Here is a tiny trained network, its code and every weight. The questions are about switching its units off for an input and a class, where a switched-off unit gives its printed mean instead of its output.

import numpy as np


def w(rows, s, z=0):
    codes = np.array(rows[::2]) - 128.0
    scale = np.full(codes.shape[1], s)
    scale[-1] = z or s
    return codes * scale


def f(y):
    return y / 2 * (1 + np.tanh(0.7978845608 * (y + 0.044715 * y**3)))


def log_softmax(a):
    a = a - a.max(-1, keepdims=True)
    return a - np.log(np.exp(a).sum(-1, keepdims=True))


def net(x, mask):
    res = np.array(x, float).reshape(1, 4) / 4 @ E
    y = f(res @ A[0][:, :-1].T + A[0][:, -1])
    res = res + np.where(mask, y, B[0][:, -1]) @ B[0][:, :-1]
    return log_softmax(res[-1] @ U[:, :-1].T + U[:, -1])


A, B = {}, {}
E = w([
[69,125,171,218,168,99,241],'x0',
[255,176,108,92,230,154,167],'x1',
[140,110,154,135,221,131,52],'x2',
[175,194,169,69,83,109,206],'x3',
],0.013)
A[0] = w([
[161,94,129,161,124,107,132,114],'N0',
[109,141,120,208,146,139,155,116],'N1',
[160,153,149,120,200,137,199,141],'N2',
[132,131,151,107,132,124,78,138],'N3',
[135,136,172,164,169,98,115,241],'N4',
[135,162,166,95,113,122,180,161],'N5',
[95,136,122,196,89,92,253,150],'N6',
[75,102,188,230,179,118,174,154],'N7',
[111,122,139,127,139,200,137,91],'N8',
[134,92,47,129,123,180,118,59],'N9',
[145,198,214,109,119,106,167,185],'N10',
[183,156,163,147,102,97,158,145],'N11',
[132,143,142,100,72,135,126,132],'N12',
[117,152,131,174,108,144,125,2],'N13',
[158,154,101,141,183,82,166,58],'N14',
[219,202,131,117,150,97,172,101],'N15',
[139,123,124,83,129,93,175,80],'N16',
[143,144,142,45,109,158,102,144],'N17',
[83,183,147,142,56,96,208,100],'N18',
[71,120,161,211,174,115,168,154],'N19',
[44,91,119,184,79,92,162,110],'N20',
[121,137,122,163,133,137,134,52],'N21',
[52,97,92,132,86,118,79,100],'N22',
],0.016,0.0059)
B[0] = w([
[167,146,141,117,114,107,84,134],'N0',
[119,96,106,114,87,114,39,184],'N1',
[57,106,203,56,47,164,74,224],'N2',
[117,138,89,170,78,129,61,157],'N3',
[120,104,123,163,58,128,82,185],'N4',
[118,123,173,108,144,113,169,189],'N5',
[191,139,58,143,186,173,44,253],'N6',
[71,52,21,183,19,95,59,254],'N7',
[145,143,117,114,127,116,88,128],'N8',
[192,177,158,96,182,124,160,148],'N9',
[99,156,233,97,174,160,175,209],'N10',
[151,96,190,140,170,125,138,178],'N11',
[117,72,108,174,131,86,147,162],'N12',
[168,129,139,164,101,126,148,136],'N13',
[1,102,159,124,89,142,77,182],'N14',
[192,166,233,82,179,143,133,229],'N15',
[103,80,157,136,158,128,160,160],'N16',
[120,107,115,212,95,51,134,184],'N17',
[209,216,94,55,191,210,89,225],'N18',
[87,83,86,198,36,106,36,234],'N19',
[160,127,71,209,162,15,153,233],'N20',
[116,178,130,135,123,118,92,136],'N21',
[94,136,196,81,94,199,71,202],'N22',
],0.0098,0.025)
U = w([
[46,94,17,71,98,150,247,43],'0',
[91,112,75,180,70,119,76,188],'1',
[124,139,166,80,137,217,94,159],'2',
[108,132,216,117,113,91,237,86],'3',
[24,144,140,124,120,94,197,3],'4',
[190,144,62,156,195,146,130,138],'5',
],0.011,0.0047)

Each question gives the input, the list of numbers given to net, and the class t.
The units are the neurons (one row each of A and B). Each row of codes is followed by its name. A weight is (code - 128) times the scale printed after its matrix; where a second scale follows, it is the last column's (A, B and U).
mask holds one flag per neuron, in row order. A switched-off neuron (its flag False) gives its mean, the last column of its row in B, instead of its output. The means were averaged over made-up inputs and are rounded, as every weight is.
A unit's drop is (log p(t) with every unit on - log p(t) with that unit switched off) / (log p(t) with every unit on - log p(t) with every unit switched off).
The circuit of an input: a set's keep is (log p(t) with only the set's units on - log p(t) with every unit switched off) / (log p(t) with every unit on - log p(t) with every unit switched off). Starting from the 12 units with the biggest drops (on a tie, the unit counted first), units are removed one at a time, each time the one whose removal leaves the highest keep (on an exact tie, the one counted first), for as long as the keep stays at least 0.8.
circuit, biggest first: the units of the circuit, biggest drop first
most important unit: the unit with the biggest drop
k most important neurons: the k neurons with the biggest drops, biggest first
drop of u: that unit's drop, to one decimal
input [8,-1,-8,4], class 5: most important unit -> N18
input [-1,1,0,1], class 3: circuit, biggest first -> N6, N7, N18
input [-5,4,-8,-3], class 3: 2 most important neurons -> N6, N18
input [-4,5,0,-7], class 5: 2 most important neurons -> N7, N2
input [-1,1,-4,7], class 2: 2 most important neurons -> N18, N20
input [-3,2,2,-6], class 2: 4 most important neurons -> N7, N20, N19, N6
input [4,-6,-6,1], class 5: 3 most important neurons -> N18, N6, N2
input [-7,-7,3,-7], class 2: 4 most important neurons -> N22, N7, N19, N9
input [-7,3,-8,-1], class 3: 2 most important neurons -> N6, N7
input [-6,2,-4,-2], class 5: 2 most important neurons -> N7, N19
input [-5,4,4,-4], class 5: 3 most important neurons -> N7, N19, N2
input [-8,6,5,1], class 2: 4 most important neurons -> N7, N20, N15, N19
input [0,5,1,0], class 2: drop of N20 -> 0.3
input [5,-6,-6,4], class 5: drop of N18 -> 0.5
input [-4,-1,-4,3], class 3: drop of N6 -> 0.3
